Each row of numbers belongs to one of the things below and depends on some of the facts about them. Some rows are named. Which thing is each other row?

How the things are related:
χ: refers to; Ξ: points at
grugri {χ=klivim, Ξ=pubrer,mubul}
mogam {χ=forik}
grogi {Ξ=babrur}
matofler {Ξ=funen,zoplo}
plestus {Ξ=funen,nidrusus,skubrek}
vilo {χ=fadrik}
briflok {χ=dosano, Ξ=megrek,regul}
vipe {χ=brutros}
klegrus {χ=skagor, Ξ=vistin,patruna,veno,bisem}
babrur {χ=zoplo}
brege {χ=fitar, Ξ=pubrer,savom}
mufe {χ=loga}
fikluk {χ=grikle}
fitar {χ=zepin}
mubul {χ=skevorok}
skagor {χ=stura, Ξ=ludrar,trabrus,kligror,stakura,skirim,vipe}
bisem {χ=vilo}
zodres {χ=ledritrik}
vodros {χ=goke, Ξ=migrum,dreror,zepin,boskom,stuplim}
klivim {χ=brotrom}
tidro {χ=punun, Ξ=steplek,brifledro,bruro,nitrer}
gadrim {Ξ=nuzus}
fadrik {χ=trela}
lafler {χ=trobren}
ludrar {χ=zalor}
klipluk {Ξ=mubul}
plosu {Ξ=dreplotror,neflok,skodul,puplokam}
vugim {χ=nuzus, Ξ=vistin,veno,truve,revil}
goke {χ=bratru, Ξ=mogam,rigi,vilo}
fladu {χ=groder}
trebre {Ξ=leneto,tekesol,trobren}
flufek {χ=bepam, Ξ=puful,greza,skoplom}
briflak {χ=plino}
maplus {χ=mufe, Ξ=dreplotror,vilo}
fluskam {Ξ=funen}
mugrel {χ=klodrik, Ξ=tudru,bisem,medrinak,trela}
grestubrar {Ξ=veno,ripem}
sosim {χ=tidro, Ξ=skisam,puplokam,nitreber}
flopas {χ=zeplil}
taten {Ξ=flitak,breku}
kligror {χ=flurikler}
klupunan {χ=luskas, Ξ=puful,vipe}
klirar {Ξ=kikos}
zastu {χ=sakek}
klaplina {χ=flopas, Ξ=bivun,vuflol,brutros}
zabos {Ξ=liflo,ripem,dreplotror,gesifu,gimikla,duvi}
bepam {Ξ=voflas,boskom,zoplo}
fote {χ=briflok}
drakle {χ=megrek}
grubu {χ=babrur, Ξ=puful}
nanar {Ξ=rosto,dreror,sumes,ripem,gimikla}
goza {Ξ=flopas}
nese {χ=kuvu}
brutros {χ=skoplom}
tokla {χ=klupunan, Ξ=pubrer,flitak}
zoven {Ξ=zanil}
bufel {Ξ=vistin,fadrik}
fluflur {χ=gimikla}
katrek {Ξ=steplek,stavok}
loga {χ=graski, Ξ=migrum,dreror}
makla {χ=zodres, Ξ=flurikler,breku}
duris {Ξ=flistiplo}
dosano {χ=tokla, Ξ=nese,mufe}
gimikla {χ=brestus}
forik {χ=brasen, Ξ=nidrusus,nitreber,treflo}
kuvu {χ=vusi, Ξ=skisam,liflo,ledritrik,skirim}
stuplim {χ=vuflol}
brotrom {χ=trabrus, Ξ=ziflis,sefo,mubul}
ribre {χ=grekanik, Ξ=briplal,vistin,patruna,dige,savom}
groder {χ=bruro}
druskole {Ξ=tekesol,flegris}
vistin {χ=kligror}
klumin {Ξ=kagir,briflak,truve,funen}
ragimek {Ξ=zanil,rigi,grutun,flistiplo,pubol}
grikle {χ=ribre}
trabrus {χ=vugim}
nuzus {χ=mubul}
grafem {χ=stakura}
zokotok {Ξ=rosto,sumes,trofur}
gadruk {χ=trofur}
klomukler {Ξ=kikos,dige,fadrik}
brasen {χ=nidrusus, Ξ=lafler,regul}
zuskanas {Ξ=voflas,briplal,kligrum}
brudibrom {χ=fluflur, Ξ=gremus,gadruk,steplek,tekesol}
poklem {χ=nese, Ξ=patruna,boskom,groder,festil,vipe}
robrol {Ξ=skiplo,bivun,dregas,gifufik}
daskal {Ξ=mufe,klodul,stavok}
punun {χ=fote, Ξ=dregas,vilo,nitrer}
gosem {Ξ=grikle,sefo,fliklipom,fekluk}
graski {χ=mogam, Ξ=grikle,flalik,revil}
skisam {χ=bivun}
klodrik {χ=klegrus}
grudretrur {χ=skirim, Ξ=ludrar,bivun}
bivun {χ=duris}
vuflol {χ=vipe}
trobren {χ=mugrel}
nidrusus {χ=plugel}
pagres {Ξ=gremus,plagru,barugun,flopas}
pebrun {Ξ=dige,stuplim}
bratru {χ=fikluk, Ξ=bruvefa,zastu,ripem,savom,zeplil}
veno {χ=davu}
plugel {χ=zastu, Ξ=tafetem,gifufik}
pafekek {Ξ=ziflis,tustel,grutun,skoplom}
zeplil {χ=gifufik}
stura {χ=klomukler}
flegris {χ=drakle}
vusi {χ=fladu}
gifufik {χ=skisam}
brestus {χ=veno, Ξ=sakek}
zalor {χ=bisem}
plino {χ=maplus, Ξ=gifufik,dige}
trofur {χ=makla}
sakek {χ=vodros}
skavo {Ξ=bruvefa,dreror,klodrik}
natrar {χ=flegris, Ξ=vistin,skodul}
riledrem {Ξ=puful,tafetem,zanil}
davu {χ=lafler, Ξ=klaga,fadrik,gimikla}
grekanik {χ=grubu, Ξ=stavok}
setrak {Ξ=leneto,stavok,flegris,skirim,triman,dizer}
tavir {Ξ=zepin,treflo,drisi,brutros}

Named rows:
[ -4  -3  -2  -1 -10  -1 -10  -3  10  -2  -5  -5   2  -7  -3   2   1  -3
  -5  16  11   7  -3  -6  11   8  -3   0  -5  -3   0   6  -3]: brotrom
[ -3  10  -1  13  -8  -2 -11  -3   5  -1  -3  -3  -3  -9  -1   1   6  -2
   5  -7   9  14   4   4  -4   7  -2  -2   8  14  -5   5  -4]: brudibrom
[-2  0 -2 -4 -8  1 -5  0 -1  0 -4 -4  0  0 -2  5  7 -2 -3 -4  6  7  4 -3
 -3  0 -3  0  0 -1  3 -1 -4]: klirar
[-2  0 -3 -7 -4 10 20  1 -2 -1 12 -5 -2 -3  2  5  4 -2  0 -2  8 -2 10  4
 -2 -2 -2 11 -5 -1 -3 -1 -1]: stuplim
[-1 -2  3 -6 -7  0 14 -3 -2  6  6 -4 -2 -8  4  6  3 -1 -2 -9  6  0  6  9
 -1 -1  0  3 -5 -1  4 -1 -2]: trofur
[-3 -2 -1 -7  1  0 -2  0 10  3  2 -3 -3 -9  2  8  1 -3 -4 -7  3 -2  7  5
 -3  0 -2  3 -5 -1  1  1 -4]: breku
[-2  0 -4 -7  1  1 -1 -4  2 -2 14 -4 -4 -5 -4  1  6 -3  7 -7  0  0  1 -4
 -3  2 -2 -2 -4  0 -4 -1  4]: stakura
[-2  0  7  1 -9 -1 -6 -1 -1  4 -3 -4 -1 -2  0  7 10  5 -2 -7 11 10  1  4
 -4 -1  0  0  8 -1  6  0 -3]: zokotok
[ -4  -3  -1  20   2   0 -10  10   3  -1  -5  -4  -3   6  -4  14   6  -2
  -4  -9   5   5   7  -6   3  -3  -2   4  -2   0   7  -2  -4]: graski
[ 1 -4 -3 -8 -9  0 -6 -4 16 -1 -5 -3 -3  9 -4  1 20  5 11 -2  5  0 16 -5
 -5 -2  2  0  4 15 -5  0  2]: klaplina
[ 3 -2 -4 -2 -9  0 -9 -3 -1 -2  0 -3 -3 -2 -4  1 15 -2  6 -7 11  5  0 -6
 -5 -1 -3  0  2  0 -4 -3 -1]: grudretrur
[-3 -2 -1 -4 -9 -2 -9 -2  6  1 -4 -4 -5 -9  1  5  4 -1 -3 -6  7 -1 -2 -2
 -4  3 -2  0 -4  5 -4 -1 -3]: goza
[ -1  -3  -4  13   3  -3 -10   0  -2  -2  -3  -6   1   5  -3  15  17   1
  -1  -5  11  -1   4  -6  -4  -3  -2   3   2  -1  -1   0  -6]: plugel
[ 1 -1 -5 -8  6  7 11 -3  0 -2 23 -3 -1 -1 -2  2  2 -4  3 -5  0 -1  6 -5
 -1  0 -2  0 -5  0 -5 -2  5]: vipe
[ -4   3   0  -7  -8  -1 -10  10   5   9  -3  -5   4  -9   9   2   6  -1
   8  -7   0  -2   9  -6  -4  15  11  16  -5  -1   5  -4  -4]: fote
[ -2  -3  -3  12  -6   0 -11   7  -1  -1  -3  -6   4   6   3  15  23   9
  -1   6  10  -2   5  -6  -5  -3  -2  10  22   1  -3   4  -5]: vodros
[-2 -2 -2 -2 -3 11 34  5 -2  3 26 -3  4 -8  9  8  0 -3 -4 -9  6  9  9  9
 -2  0 -3 -1 -5  0  4 -3  6]: fadrik
[-3 -3 -2 -6  1  3 -6  4 13  2 -3 -3  0 -7  0  1  0 -4 -3 -7  0  0  6 -2
 -2  0 -2 -1 -5 -1 10 -2  0]: flalik
[ 3 -2 -3 -8  0  0 -4 -3 10 -1 16  3  2 -7 -3  4 -1 -3 -3 -7  4  2  3 -5
 -5  0  2 -1 -7 -1  5 -2 -3]: skoplom
[-2  6 -3  3  4  0 -8 -2 12 -1 -3  7 -3 -9  0  0  0 -4 -2  0  6  8 13  7
 -4  3  2  5  0  2 -4  3 -4]: fluflur
[-3 -3 -4 -6  1 -1 -9  2 15  2 -3 -4  0 -9  1  3 -1 -3 -3 -8  1 -1  5 -2
 -3  1  1 -2 -6  0  8 -1 -4]: fekluk

Rows to name:
No name comes twice in this set of rows, the named rows included.
[ -2  -4  -3   9  22   2   0   8   7  -2  -3  -4  -3  -7  -1   1  10  -3
  -2 -10   1  -3  10  -5  -4  -4  -2  22   1  -2   1  -2  -2] => nidrusus
[-4 14 -2  8 24  2  8 -2 11 -1  3  9  4 -5  2  1  0 -4 -2  2 -1 11 20 14
  3  2  5  4  5 -1  5 -1 -4] => veno
[-2 -3 -2  8 20 -2 11  1 -1  0 -3 -6  1 -2  4 18  9 -1 -3 -7  1 -2  9  2
  1 -3 -3  5  3 -1  8  1 -4] => zastu
[-4  0 -3 -7 13 11 24  1  3  3  8 -3  3  0  1  2  1 -3 -3 -6 -2 -1  9  3
  6 -1  0  1 -4 -2 12 -4  5] => vistin
[-2 13  5  6 16 -1 17 -4  0  2  5  4  2 -9  5 -1  2 -3 -2 -2  1  6 17 21
  2 -1 11  8  4 -1  9  1 -4] => gimikla
[-3 16  6 18 -7 -1 -8 -2  0 -1 -4  4  4 -2 -2  1  6 -3 -2  5  7 27 14 12
 -3  0  7  3 19  1  4  4 -6] => davu
[-3 -4 -3 -2 26  0 -8  8 15  0  1 -6 10 -8 13  7  0 -2 -4  1 -3 -2  5  0
 -5 -2 -2 -2 -3 -1 13  0 -3] => grikle
[ -3   1   1  -3  -9   1 -10   4   2   1  -5  -5   2   3  -2  14   2  -2
  -4   0  10  10   5  -1  -1  -1   0   0  -3   1   7   0  -3] => brege
[-4 -4 -2 16 -1 -1 -9  5  1  0 -4 -4 -3 -7 -3 15 12  1 -2 -9 11 -1  5 -6
 -4 -3 -2  9 -1  0 -1  2 -5] => brasen
[ -3   9  -1   2  11  -2  -9  -3  17  -1   0  13  -4 -10   1  -1   1  -4
  -3   3   7   4  17  14  -4   3   5  10  -1   3  -4   7  -5] => lafler
[ 10  -2  -3  -2  -6   0  20  -2  -3   0  28   2   0 -10   6   1   2  -2
  -2  -9  12   7   4   7  -5   0   4   1  -7  -1   3  -1   5] => vilo
[-2 16 -2 16 -4  0 -9  1 12 -1 -4  6  3  0 -2  1  2 -4 -2  8  3 27 15  4
 -5  4  0 -1 15  7  0  3 -4] => mugrel
[  4  -4  -3  14   0  -3 -10  -2  -1  -2  -4  -5   7  -8   1   6  17   4
  -2  -8   5   4  -2  -5  -6  -2   2  -1   9  -1  14   3  -5] => goke

The same things again, as new rows of numbers:
Known rows:
[  3   6  -5   1  -1  -1   2   0   1   0   1   0  -4  -5  -2  -3  -6  -7
   0  -3  -7 -17  -1  -5  -6   1   3  -3   1  -2   0  -8   2  -5  -7   4
   4  -3  -4]: skisam
[  1   4   0   3  -1  -5  -6   5   1   2 -15  -2   1   4  -2  -5  15  10
   3   0   4   6   2  -9   0  -3  -4   1  -2  -1  -4  -3   0   5   9  -3
   8   0   5]: sosim
[  2  -2  -3  -5   1   3   7   2  -5  -2   5   1   2  -2   3   5  -6  -8
  -1   1 -10  -2  -3   3   5   2   1  -3   3  -2   3   6   0   3  -9  -2
  -3  -6  -5]: pubrer
[ -1  -2  -5  -3   1  -1  -2   7  -5  -1  -9  -1   1   8   1   1  16  10
   2   4   1  15   3  -2  10   1  -4   1   0  -5  -1   6   0  11   7 -13
   1  -1   3]: tokla
[-1 -9 -1 -1 -2  2 -3  1 -2  2 -7  0  0  8  3  5 11  5  1  1 22 20 -6  7
  8  0 -1  0 -3 -1  0 10 -5 -1  6 -6 -7  6  1]: grugri
[ -1   1  -3  -2   0   0  -4   7  -2   3   2   0  -1   4   2   3   7   8
   1  -2  10  17  -3  -2   6  -2  -1   1  -4   0  -2   8  -2   5   6 -14
  -2   6  -3]: brege
[ -5  -1  -5  -5  -5  -4  -3  -1   5  -2 -12   1  -2  14  -1  -8  10   8
   7   0   2  -4   0  15   0  13   1   5  -7  -1  -4  -9  -2   9  12  -3
  -1  15   2]: brudibrom
[-2  4 -4  0 -1 -3 -6  9  0  5 -2 -1 -1  3 -1  0 12 10  3 -6  9 12 -6 -8
  2 -4 -2 -2 -6  2 -4  3 -1  1  8 -2  3  7 -4]: zokotok
[ 0 -1 -2 -1 -1 -1  0  0  0  0 -1  0 -3  1  0  0  0  0  0 -1  4  1  0  1
  1  2  1  1  0 -3  0  0  0  0  0 -4 -3  1 -1]: zalor
[ 0  1  2  8  1 -4 -9 -1  5  3 -2 -1 -4  1 -3 -4  1 10 -4 -2 19 12  7 -5
 -5 -4 -1  8 -2  1 -2 -3  1 -7  9 -4 -4  9  5]: klaplina
[ 1 -2 -2 -2  0  1  3 -2 -1 -2  0  1 -2 -1  1  0 -3 -4  0  1 -3 -4  0  3
  1  3  1  0  2 -3  2 -1  0  0 -4 -2 -3 -2 -2]: megrek
[ 1  1 -4  0  0 -1 -1  1  0 -1  1  1 -5  0  0  0 -3  1 -1 -1  5  0  1  1
  0  4  2  1  0 -3  1 -2  2 -2  0 -9 -4  4 -1]: fladu
[ -7 -11  -1   4   4  -3  -4   3  -1   1   2   2  -2  10   0   2  14  12
  -3  -3  17  25   2   9   7   1  -1   3  -2  -2   2  11   2  -3   9   3
 -15  14   5]: pafekek
[ -4  -6  -4   4   4  -4  -2   2   0   1   2   2  -4   6  -1   1   6   7
  -3  -5  13  11   1   3   2   1   1   2   0  -3   3   6   3  -8   2   5
 -11  10   2]: duris
[  5   4   2  -4  -1   5   4  -2  -3  -1   6  -1   1  -5   4   4 -11  -6
  -1   6  -3  -1   1   1   2   0   0   3   4   0   1  -1  -2   8  -5 -19
   1  -8  -4]: truve
[ -3   4  14   2   2  -1 -11   5   0   6  12  -1   0  -1   3   4  10  19
   5  -1  12  16  -1  -5   2 -12  -6   3  -7   9  -5   2  -3  10  10 -20
  -5   3   0]: ribre
[  1  -3  -6  -4   1   3   5  -4   2  -1   5  -1   5   6   1  -1 -10  -5
   0   1 -15  -3   0   8   0   6   0   3   2   5   1   3  -1   9  -2   8
  -1   1  -3]: lafler
[  3   7 -12  -4   1   3   6   5   0   4   9  -2   7  -1  -1   1  -6  -8
   1  -8 -22 -10 -10  -9  -3  -2  -1  -8   1   8  -1   4   1   3  -9  24
  13  -8 -11]: gimikla
[ -3   7  -7   0  -2  -5  -8  13   2   8  -2  -1  -1   5  -2  -1  19  13
   4 -12  12  13  -8 -11   0  -6  -2  -4  -9   2  -5   3  -1  -1  10   6
   7  10  -4]: zabos
[  0   3   6   2  -1   0  -7   2   1   3  -1  -1   0   0   1   0   2  10
  -1   2  15  20   5  -3   2  -4  -2   7  -3   3  -3   2  -3   6  11 -20
  -1   5   1]: zuskanas
[ 0  3 -2  1  1  0 -6  4  3  6  2 -2  4  5 -1  0  3  9  0 -4  6 20 -1 -4
  1 -5 -3  5 -4  8 -4  6 -2  7  9 -2  2  7 -2]: klomukler

Which thing is each row?
No name comes twice in this set of rows, the named rows included.
[-1 -7 -4 -4  2  4  7 -1 -6 -4  4  2  0  2  3  6 -4 -6 -2  2 -5  1 -1  9
  8  6  2 -1  4 -4  5  6  1  3 -7 -5 -9 -2 -2] => sefo
[ -3  -2  -3   0  -2  -7  -5   4   0  -3 -19   0  -2  11  -2  -7  21  12
   5   0   0  -1   3   3   2   6  -3  -2  -4  -6  -3  -5   1   3  11   0
   3   5   6] => tidro
[  1   4  -3  -1   0   2  -5   4   3   5   5  -3   4   6   1   1   0  11
   1   0   8  26   0  -2   2  -4  -4   8  -5   9  -4   7  -4  16  12 -13
   0   9  -4] => klegrus
[-1  5 -1  2 -1 -2 -7  7  0  6 -1 -2  0  2  0  0  9 10  1 -5 12 15 -3 -9
  1 -6 -2  1 -6  3 -4  5 -2  2  8 -6  4  5 -3] => skavo
[ -2 -10  -3  -2   4   2   6  -1  -5  -3   7   2  -1   2   2   5  -3  -5
  -3   0  -5   2  -1   7   7   4   1  -1   5  -4   6   9   2  -3  -8   6
 -10  -2   0] => ziflis
[-7  7  8  0 -3 -2 -2  6 -1  4  1  0  7 -5 -2 -2  5  4 -5 -2  8 22 -1 -6
 -1 -9  0 -1 -5  3 -3  6 -3 -1 10 -1 10 10  1] => loga
[  3   8  -8  -4   0   3   5   8  -3   3   8  -1   3  -7   0   4  -4 -10
   2  -7 -15 -10 -10 -12   0  -5   0  -9   1   2   0   2   1  -1 -10  11
  11 -11 -10] => ripem
[ -1  -2  -4  -1  -2  -1   3  -2   1  -4  -7   1  -2   2  -1  -3   1  -5
   2  -1 -10 -17  -2   6  -2   8   3  -3   1  -5   1  -6   1  -3  -3   7
   1  -1  -1] => brifledro
[ -2 -10  -3   1   4   1   4  -1  -3  -2   4   3   0   3   0   4   0  -3
  -4   0  -1   4   1   6   5   2   1  -1   5  -3   5  10   3  -6  -6  12
 -10   1   2] => tustel
[ -1 -10  -3   2   5   0   5  -3  -3  -3   6   2  -1   1   0   4  -4  -5
  -6   0  -1   1   2   5   3   1   1  -1   6  -2   6   7   4  -8  -8  14
 -10  -1   2] => skoplom
[  0   5   3   6   0  -2 -10   0   4   4   1  -2  -3  -1  -1  -2   0  13
  -3   0  24  21   7  -7  -2  -6  -2  10  -3   3  -3   0  -1   1  12 -20
  -4  10   3] => poklem
[  6   6  -2  -3   0   6   6   2  -4   1   8  -3   2  -9   3   6 -12 -10
  -1   2  -9  -4  -3  -9   2  -4   0  -2   4   3   1   3  -1   4 -10  -8
   5 -12  -8] => vistin
[ -4  -1   9  -1  -2  -4  -5  -2   4  -3  -2   2  -6   4   0  -4  12   9
  10   0  -6 -22  -1  11  -3   7   0  -1  -6  -1  -3 -17  -1   4   4  -4
  -5   4   4] => grekanik

The same things again, as new rows of numbers:
Named rows:
[ -3   3  -4  -1 -11   1  -5  -3   5  12  -8   2   4   6   6   5   9 -11
  -8  14  19  -8  -5   1  23  16 -10  -8 -10  11  -7  -1   1 -11]: fote
[  1   4  -8   2 -16   5   3  -2  -9   3  -2  -7   5  13  -3   7   7   9
  -8  -4  -1  -8  12   0   0   7   9   2   8 -12   9 -12  13   2]: kligror
[ -6  15  14  17 -10  -4 -14  11   2 -10 -13  -2 -18  -8   4  -9  12  -3
   5  14 -13  10  13  17 -14  -7   1  -3   5 -15  -2   1  -1  12]: zeplil
[ 2  7  3  3 -4  5  1  0  9  1  0  4 -3  1  2 -6 -2 -1 10  4  7 -6 -4  2
 -1  6  1  1 -3 -6  1 -3  0  3]: fluflur
[-20  13  11  13 -16 -11  21 -10  -2   7 -16  22 -24 -21 -16  12 -11 -15
 -16 -22 -11   2  -5  -4 -10  -4 -11  -7  -2  -9  -7  -9 -22   5]: ribre
[  6  12  10   8  -4  -1  15  -7  17  15 -17  13 -18   5   1 -14  -5  -3
  -5 -23   6  -9 -17  -3  -6   1  -6  17   6 -14 -10  -2  -3  12]: mugrel
[  0   8   2   4  -6  -5  -8   4  -2 -14  -4   7  -5   0   5  -1   4  -3
   9  13   1  -1   8  10  -8  -1  -2  -4   1  -8  -5  -4 -13  -1]: trofur
[  0   9   4   7  -3  13   6   2  -6   2   5  -1  13  16   0  -3   7  -4
  13  11  13 -10  10   0   9  -2   9 -13  -6  -5  15   2  -1  12]: gadruk
[  1  -4  -6 -18   2  -9   3  13  17   3   8  10   8  11 -11 -15   3  -9
   3   0  -2 -14   6  -4 -21  -2 -11   0  -1  13  -8 -34  25 -14]: plugel
[ -2  13   7  10  -5  12  -7   7   5  -1   4  -8   3   3   2  -6   9  -4
  20  18   7  -3  13   8   4   4  12 -11  -1  -6  17   3   8  15]: flopas
[ -4 -19  -6 -17   6  -5  -8   2   7   9   9   1  -4 -14   8  -6   2   1
  -5   1  -2   6 -14  -7   0  -1  -1  -5 -14   0  -4   2  16   0]: duris
[  9   0  -3  -3  -2   2  -3   3 -16  -8  -2 -11   6   7   4  13   3   4
  -8 -10  -3  -1  10  -7   5 -13   5   3  -2 -10   0  10   1   4]: ledritrik
[  1  -4  -9   8  -5  -5  -4  -1 -15 -12  -8  -3   0   1 -10   1   7  17
  -3   7 -17  15   9   7  -3   3   0   8  21   5   7  -3  -5  -6]: dige
[-4 -4  3 -2 15  2  6 -3  8  4  6 -1 -3 -3  0 -4 -3 -3  3 -3  3  3 -8 -4
 -1 -3 -6 -4 -7 10 -2  3  0  0]: grogi
[  5 -20  -7  -8   0  -6 -10   0   0   7   9   2  10 -15   2 -11   3  10
   0  15  -3  10 -14  -2  10   7   3   2  -4   3   5   3  16  -2]: tustel
[ 2 -9  2  0 11  1  4 -4  0  1  5  0  5 -1  2  3 -2  2  4  2  5  5 -4  0
  0 -2 -1 -2 -4  6 -1  6  0 -3]: skevorok
[ -5   0   7   1  17  14  21  -1  -4  12   4  -1   2  15  -1  -2   5 -10
  -4 -12  11  -5   5 -10   5 -15  -1 -14 -12   2   1   8   4  19]: katrek
[ 0 -5  0 -1  7  3  1 -2  2  2 -1 -3  3 -1 -1 -1  0 -1  0  3  4  4 -6 -4
  7  0 -4 -1 -5  9 -2  6 -1 -2]: luskas
[  5   3  -1   6   3  11  10  -3 -18   3  -1  -8  14  18  -4   6  10   4
  -4  -5   2  -3  13  -7  11  -7   8  -3   1  -4  14   8   7  15]: triman
[  3  -1 -13  -7   4   6 -11  -6   6 -19   9 -18  -1   2  -4  18 -13  11
  11  -5  -3  -2  12  -1   0   7  -1   5   2  12   2   2  -6 -20]: treflo
[  8   3   1   4   1   0  -9  -3   4  -3   3 -12   7  -8  -2  12 -16  -1
   1  -9  -1   3  -4   1   7   7   5  17  11   8   7  10  -3 -13]: kagir

Which thing is each row?
No name comes twice in this set of rows, the named rows included.
[ -2   5   9  -2  14  -2   4  -5  19   9  -2  -8  -9  -9   1  12 -22 -16
  -9 -29   2  -1 -13  -4   0   1  -2  11   0  11  -8   9   0 -11] => klumin
[ -7  -7  -1 -10  -4  -5   6   1   9  20   4   9  -6  -7   4 -10   0  -1
 -13  -3   2  -5 -14  -5  -4   9  -1  -3  -8  -4  -4 -12  22   1] => flufek
[ -7   7   0  -5  -5   6  24  -7   8  17 -12   4 -18  18   0  -2   1   1
 -16 -28   6 -18  -1 -11 -10   0  -3   1   0 -15 -10 -15  13   9] => skagor
[-15   0  -3 -12  18   4   9  -9  21  -7   6  -5 -21   3  -4  10 -14  -4
   2 -21   0  -2   4  -9 -14  -2 -13  -6  -5  15 -14  -5  -4 -17] => tavir
[  2 -17 -13  -8  -2  -3  -6  -1  -4   7   7  -2  10  -9  -3  -8   6  14
  -6   8  -6  10 -10  -2   8  10   4   4   1   2   9  -2  20  -2] => greza
[  0  -4  10   3   1   1   3  -5   1   5   6   7  13   0  12   5  -7  -1
  10  12  14  -6   3  14  -8   7  10  -6  -5  -6  -4  -2   2 -10] => klivim
[ 15  -1  -1  -2  -4  -9 -12   2 -14 -13  -6  -6   6  -4   7  13  -2   5
  -8  -6  -9   8   1   1   4  -8   0  14   3  -9  -4  12  -5   0] => skodul
[  2   2  -1  15  -2  -4  -3  -3  -7  -5 -10  -5   0  -1 -10   2   4  10
  -6   2 -15  13   4   5   0   3   1  15  22   5   7  -1  -5  -7] => briplal
[  1  -3 -10   1  -3   6   7  -3 -15   2  -2 -12   5  10  -8   8   7  14
 -12  -9  -6  -1  11  -6   5   1   5   5  10  -2   8  -4  12   3] => stakura
[ -2  -7  13  -2  16  -7   4  -1  12  18   2   7  -3 -20   4 -12  -7 -14
  -7  -8   2   6 -27  -2   4  -2  -3   5  -5   9  -5   7   5   4] => gosem
[  5  12   5   7 -10   1 -11   1   5  -2   3  -9   6  -5   4  12 -16  -6
   3  -6   3  -8  -6   8   8  11  14  14  11  -2   7   2  -6 -12] => briflak
[  6  -9   6   7  -9   3  12 -12 -22   5   1   2  24  14  10  20  -4  14
  -6   6  14 -10  18  21 -11  10  21  -1   7 -19  -3  -9  15 -14] => trabrus
[-12 -10  -9 -18  12   3  11  -5  10   3   4   0 -19   4  -1   2  -3   2
  -9 -14  -2  -2   1 -10 -13  -2 -10  -9 -10   5 -14  -8   8  -4] => robrol

